Below is a small trained network, with its code and all its weights. Each question gives an input and a target symbol and asks what happens when units are switched off, that is, made to give their printed mean instead of their output.

import numpy as np


def w(rows, s, z=0):
    codes = np.array(rows[::2]) - 128.0
    scale = np.full(codes.shape[1], s)
    scale[-1] = z or s
    return codes * scale


def f(y):
    return y / 2 * (1 + np.tanh(0.7978845608 * (y + 0.044715 * y**3)))


def softmax(a):
    e = np.exp(a - a.max(-1, keepdims=True))
    return e / e.sum(-1, keepdims=True)


def log_softmax(a):
    a = a - a.max(-1, keepdims=True)
    return a - np.log(np.exp(a).sum(-1, keepdims=True))


def net(x, mask):
    ids = ['ΓΛΠΣΩαβδθμξτψ'.index(c) for c in x.split()]
    T = len(ids)
    res = E[ids] + P[:T]
    r = res
    for j in range(2):
        rows = slice(2 * j, 2 * j + 2)
        q, k, v = (r @ M[0][rows].T for M in (Q, K, V))
        z = softmax(np.where(np.tri(T) > 0, q @ k.T / 2**0.5, -1e9)) @ v
        o = O[0][rows]
        res = res + np.where(mask[j], z, o[:, -1]) @ o[:, :-1]
    y = f(res @ A[0][:, :-1].T + A[0][:, -1])
    res = res + np.where(mask[2:6], y, B[0][:, -1]) @ B[0][:, :-1]
    return log_softmax(res[-1] @ U[:, :-1].T + U[:, -1])


Q, K, V, O, A, B = {}, {}, {}, {}, {}, {}
E = w([
[113,172,156,148,75],'Γ',
[171,158,137,143,96],'Λ',
[137,110,153,119,17],'Π',
[189,175,82,168,121],'Σ',
[188,124,133,80,89],'Ω',
[191,109,187,132,116],'α',
[123,168,86,188,196],'β',
[97,149,144,42,80],'δ',
[63,25,153,78,90],'θ',
[244,102,108,152,107],'μ',
[178,146,73,108,103],'ξ',
[161,155,25,119,151],'τ',
[99,92,153,113,4],'ψ',
],0.021)
P = w([
[74,205,175,183,7],'0',
[131,128,146,41,93],'1',
[158,152,157,74,151],'2',
[146,162,133,129,143],'3',
[155,144,172,121,158],'4',
[215,121,177,162,186],'5',
[139,160,152,130,141],'6',
[131,138,124,175,102],'7',
[114,175,121,79,115],'8',
[145,173,116,138,182],'9',
[126,182,99,170,170],'10',
[166,145,101,119,176],'11',
[139,154,113,129,176],'12',
],0.011)
Q[0] = w([
[193,17,27,131,128],'h0',
[49,199,61,176,109],'h0',
[164,161,55,153,101],'h1',
[38,3,93,171,155],'h1',
],0.0063)
K[0] = w([
[208,119,10,96,212],'h0',
[180,100,56,97,171],'h0',
[164,213,104,125,113],'h1',
[128,1,72,79,157],'h1',
],0.0097)
V[0] = w([
[52,57,164,129,125],'h0',
[116,173,149,93,92],'h0',
[253,144,123,155,121],'h1',
[128,152,36,95,178],'h1',
],0.013)
O[0] = w([
[143,42,47,127,96,87],'h0',
[201,128,102,125,139,255],'h0',
[51,27,152,52,135,150],'h1',
[168,87,87,255,85,24],'h1',
],0.0085,0.0089)
A[0] = w([
[225,91,2,181,84,251],'n0',
[181,108,171,76,106,68],'n1',
[86,115,249,113,128,80],'n2',
[188,141,242,125,41,160],'n3',
],0.0075,0.0025)
B[0] = w([
[120,139,211,133,104,141],'n0',
[137,98,121,203,119,226],'n1',
[8,139,110,228,181,180],'n2',
[155,227,141,64,147,254],'n3',
],0.011,0.0077)
U = w([
[130,255,175,65,183,254],'Γ',
[115,203,146,39,218,157],'Λ',
[124,137,130,18,204,147],'Π',
[84,162,115,27,189,47],'Σ',
[106,167,149,92,165,2],'Ω',
[54,132,179,25,226,79],'α',
[149,223,128,155,118,93],'β',
[221,236,94,102,143,155],'δ',
[161,11,234,122,58,109],'θ',
[59,96,202,91,172,12],'μ',
[124,185,145,89,159,34],'ξ',
[167,106,147,118,124,57],'τ',
[201,120,81,54,135,58],'ψ',
],0.0057,0.0045)

Each question gives the input, a string of symbols that net reads in full, and the target symbol t.
The units are the heads (2 rows each of Q, K, V and O) and the neurons (one row each of A and B). Each row of codes is followed by its name. A weight is (code - 128) times the scale printed after its matrix; where a second scale follows, it is the last column's (O, A, B and U).
mask holds one flag per unit, heads first, then neurons. A switched-off unit (its flag False) gives its mean, the last column of its rows in O or B, instead of its output. The means were averaged over made-up inputs and are rounded, as every weight is.
A unit's drop is (log p(t) with every unit on - log p(t) with that unit switched off) / (log p(t) with every unit on - log p(t) with every unit switched off).
The circuit of an input: a set's keep is (log p(t) with only the set's units on - log p(t) with every unit switched off) / (log p(t) with every unit on - log p(t) with every unit switched off). Starting from all 6 units, units are removed one at a time, each time the one whose removal leaves the highest keep (on an exact tie, the one counted first), for as long as the keep stays at least 0.8.
circuit, biggest first: the units of the circuit, biggest drop first
most important unit: the unit with the biggest drop
top k neurons: the k neurons with the biggest drops, biggest first
which heads matter: for each layer, one digit per head in row order, 1 if its drop is at least 0.15 and else 0, layers parted by /
drop of u: that unit's drop, to one decimal
input δ β α, target δ: circuit, biggest first : [h0; h1]
input θ ξ δ β Λ α, target θ: which heads matter : 10
input μ ξ δ μ δ ψ α δ θ, target Γ: circuit, biggest first : [h1]
input Γ δ δ δ Γ ψ α μ, target Γ: circuit, biggest first : [h0; h1]
input θ Ω θ, target θ: circuit, biggest first : [h0; n3]
input θ θ δ ψ β δ, target θ: circuit, biggest first : [h0; n0; n3]
input δ δ δ δ Γ, target δ: circuit, biggest first : [h0; h1]
input θ α δ α Ω δ β μ δ Σ α, target θ: which heads matter : 11
input α β α, target α: which heads matter : 01
input δ ψ α δ Ω, target δ: top 2 neurons : [n2; n1]
input δ ξ τ δ, target δ: circuit, biggest first : [h1; h0]
input θ θ β Π, target θ: circuit, biggest first : [h0; n0]
input Γ ξ Σ α Λ ψ α ψ τ μ, target Γ: drop of h0 : 0.9
input α μ θ Ω, target α: drop of n2 : 0.2
input δ Σ Π, target δ: most important unit : h0
input δ β δ ξ Ω, target δ: drop of h0 : 0.1
